Below is a small trained network, with its code and all its weights. Each question gives an input and a class and asks what happens when units are switched off, that is, made to give their printed mean instead of their output.

import numpy as np


def w(rows, s, z=0):
    codes = np.array(rows[::2]) - 128.0
    scale = np.full(codes.shape[1], s)
    scale[-1] = z or s
    return codes * scale


def norm(h):
    return h / np.sqrt((h * h).mean(-1, keepdims=True) + 1e-5)


def f(y):
    return y / 2 * (1 + np.tanh(0.7978845608 * (y + 0.044715 * y**3)))


def log_softmax(a):
    a = a - a.max(-1, keepdims=True)
    return a - np.log(np.exp(a).sum(-1, keepdims=True))


def net(x, mask):
    res = np.array(x, float).reshape(1, 5) / 4 @ E
    u = 0
    for l in range(4):
        y = f(norm(res) @ A[l][:, :-1].T + A[l][:, -1])
        res = res + np.where(mask[u : u + 7], y, B[l][:, -1]) @ B[l][:, :-1]
        u += 7
    return log_softmax(norm(res)[-1] @ U[:, :-1].T + U[:, -1])


A, B = {}, {}
E = w([
[101,112,118,105,110,123,155,148,128,120],'x0',
[147,100,133,142,126,108,112,113,121,163],'x1',
[98,172,2,218,167,108,210,149,229,206],'x2',
[228,69,61,118,199,218,234,83,161,117],'x3',
[177,204,164,81,111,155,105,209,188,231],'x4',
],0.0067)
A[0] = w([
[229,100,146,57,155,168,165,87,70,64,72],'L0N0',
[72,95,107,172,86,63,183,131,106,125,143],'L0N1',
[198,112,188,40,134,156,164,142,144,129,55],'L0N2',
[31,214,98,253,121,18,124,156,189,144,62],'L0N3',
[147,155,190,160,100,101,172,119,193,114,2],'L0N4',
[154,181,174,126,101,53,42,143,93,25,124],'L0N5',
[154,62,77,148,137,131,140,180,136,121,104],'L0N6',
],0.0049,0.0033)
B[0] = w([
[162,76,72,158,25,149,86,171,154,136,216],'L0N0',
[199,168,156,119,176,129,86,106,111,73,178],'L0N1',
[132,132,53,16,255,85,32,149,139,106,163],'L0N2',
[215,93,31,64,140,121,47,192,82,83,254],'L0N3',
[110,135,90,123,108,139,103,88,78,213,101],'L0N4',
[119,41,182,144,85,66,204,143,105,156,210],'L0N5',
[162,184,143,165,191,184,118,117,219,66,142],'L0N6',
],0.0056,0.0046)
A[1] = w([
[40,129,74,178,135,55,114,107,96,104,106],'L1N0',
[62,125,254,78,94,94,61,119,97,113,254],'L1N1',
[121,79,140,127,181,118,70,91,132,166,125],'L1N2',
[127,119,183,83,97,182,127,145,168,171,34],'L1N3',
[129,163,85,133,108,117,194,86,140,172,6],'L1N4',
[124,123,155,107,137,226,101,137,116,129,8],'L1N5',
[76,97,102,97,128,86,31,76,140,109,56],'L1N6',
],0.0066,0.0011)
B[1] = w([
[254,184,58,28,236,80,115,149,29,49,178],'L1N0',
[103,161,134,168,236,170,239,67,144,186,255],'L1N1',
[127,158,98,74,140,130,160,144,169,47,139],'L1N2',
[225,177,96,77,238,98,125,119,95,157,146],'L1N3',
[78,158,137,128,88,190,195,161,68,186,140],'L1N4',
[159,96,60,81,145,108,118,132,151,91,132],'L1N5',
[164,166,76,154,149,180,154,173,156,111,171],'L1N6',
],0.0059,0.0057)
A[2] = w([
[111,208,139,132,28,112,34,197,141,189,8],'L2N0',
[162,144,215,101,47,85,60,162,113,82,6],'L2N1',
[167,132,79,155,150,151,146,130,185,128,174],'L2N2',
[116,184,194,120,139,139,169,155,179,255,14],'L2N3',
[53,148,204,104,157,83,111,91,120,145,126],'L2N4',
[120,187,90,162,207,155,221,71,143,150,43],'L2N5',
[112,160,135,119,86,183,205,127,158,217,71],'L2N6',
],0.0057,0.0013)
B[2] = w([
[10,75,121,168,61,126,56,137,159,165,172],'L2N0',
[108,156,105,98,182,133,254,126,99,170,124],'L2N1',
[75,194,184,84,111,84,89,96,111,115,239],'L2N2',
[136,174,163,61,141,218,135,135,195,127,234],'L2N3',
[133,166,139,156,178,164,191,131,189,154,163],'L2N4',
[96,120,237,168,153,116,161,122,83,159,253],'L2N5',
[176,107,230,108,169,106,110,155,95,127,190],'L2N6',
],0.0075,0.0038)
A[3] = w([
[72,130,109,175,142,177,176,82,112,73,125],'L3N0',
[61,124,82,132,21,142,74,166,168,190,29],'L3N1',
[121,71,142,141,68,192,104,80,160,60,43],'L3N2',
[105,85,210,209,48,125,170,156,119,143,142],'L3N3',
[187,105,104,44,136,153,42,130,131,122,115],'L3N4',
[123,55,117,139,9,162,91,71,141,56,61],'L3N5',
[36,118,186,254,147,87,177,81,55,94,5],'L3N6',
],0.0072,0.0024)
B[3] = w([
[118,97,145,125,109,91,131,81,130,143,201],'L3N0',
[66,48,146,152,66,116,110,137,178,112,174],'L3N1',
[122,123,178,154,87,195,67,145,94,130,167],'L3N2',
[143,171,78,90,129,110,157,127,121,71,164],'L3N3',
[152,146,55,158,122,94,136,146,48,82,242],'L3N4',
[142,125,254,165,102,222,80,122,161,145,191],'L3N5',
[83,79,19,175,56,48,182,69,180,138,254],'L3N6',
],0.0098,0.0049)
U = w([
[87,89,101,171,116,57,236,18,129,125,104],'0',
[202,175,30,73,187,98,102,167,50,77,250],'1',
[119,217,234,81,217,184,185,141,158,195,167],'2',
[39,119,108,123,53,127,41,197,183,166,32],'3',
[152,74,188,168,66,247,75,82,86,76,23],'4',
],0.011,0.0021)

Each question gives the input, the list of numbers given to net, and the class t.
The units are the neurons (one row each of A and B). Each row of codes is followed by its name. A weight is (code - 128) times the scale printed after its matrix; where a second scale follows, it is the last column's (A, B and U).
mask holds one flag per neuron, layer by layer. A switched-off neuron (its flag False) gives its mean, the last column of its row in B, instead of its output. The means were averaged over made-up inputs and are rounded, as every weight is.
A unit's drop is (log p(t) with every unit on - log p(t) with that unit switched off) / (log p(t) with every unit on - log p(t) with every unit switched off).
The circuit of an input: a set's keep is (log p(t) with only the set's units on - log p(t) with every unit switched off) / (log p(t) with every unit on - log p(t) with every unit switched off). Starting from the 12 units with the biggest drops (on a tie, the unit counted first), units are removed one at a time, each time the one whose removal leaves the highest keep (on an exact tie, the one counted first), for as long as the keep stays at least 0.8.
units of the circuit, in order: the units of the circuit, biggest drop first
unit that matters most: the unit with the biggest drop
k most important neurons: the k neurons with the biggest drops, biggest first
k most important neurons of layer l: the k neurons of layer l with the biggest drops, biggest first
drop of u: that unit's drop, to one decimal
input [-5,7,0,1,-7], class 4: units of the circuit, in order : [L1N1, L3N5]
input [0,-8,-3,0,-1], class 0: unit that matters most : L0N3
input [-1,-6,-8,5,2], class 1: 2 most important neurons : [L0N2, L3N4]
input [-6,8,-6,1,3], class 1: 3 most important neurons : [L0N0, L0N2, L3N4]
input [-5,0,0,6,5], class 1: units of the circuit, in order : [L1N1, L3N4]
input [8,3,8,-2,0], class 1: 3 most important neurons of layer 0 : [L0N3, L0N0, L0N1]
input [-3,1,4,7,1], class 2: 3 most important neurons of layer 2 : [L2N6, L2N3, L2N0]
input [3,-7,-6,1,3], class 1: 3 most important neurons : [L0N0, L0N2, L3N4]
input [-4,-5,3,5,1], class 2: 3 most important neurons : [L1N4, L2N6, L2N3]
input [3,-7,2,-8,-1], class 1: 2 most important neurons : [L0N3, L1N0]
input [-4,3,0,4,-1], class 4: 2 most important neurons : [L1N1, L0N0]
input [-8,7,0,-7,1], class 2: 2 most important neurons : [L1N1, L0N0]
input [8,7,6,-2,2], class 3: 2 most important neurons : [L3N1, L2N0]
input [0,1,-1,6,1], class 1: 4 most important neurons : [L0N2, L3N4, L2N0, L0N5]
input [8,-3,-4,-7,5], class 2: unit that matters most : L1N1
input [2,-5,0,5,-3], class 4: 2 most important neurons : [L1N1, L0N0]
input [7,2,3,0,3], class 3: 3 most important neurons : [L1N1, L0N3, L2N0]
input [-3,7,2,2,1], class 2: drop of L2N3 : 0.2
input [5,2,2,-2,-7], class 1: drop of L1N0 : 0.2
input [4,2,-1,4,-8], class 4: drop of L1N1 : 0.8
input [-1,-7,-6,-1,-8], class 0: unit that matters most : L3N6
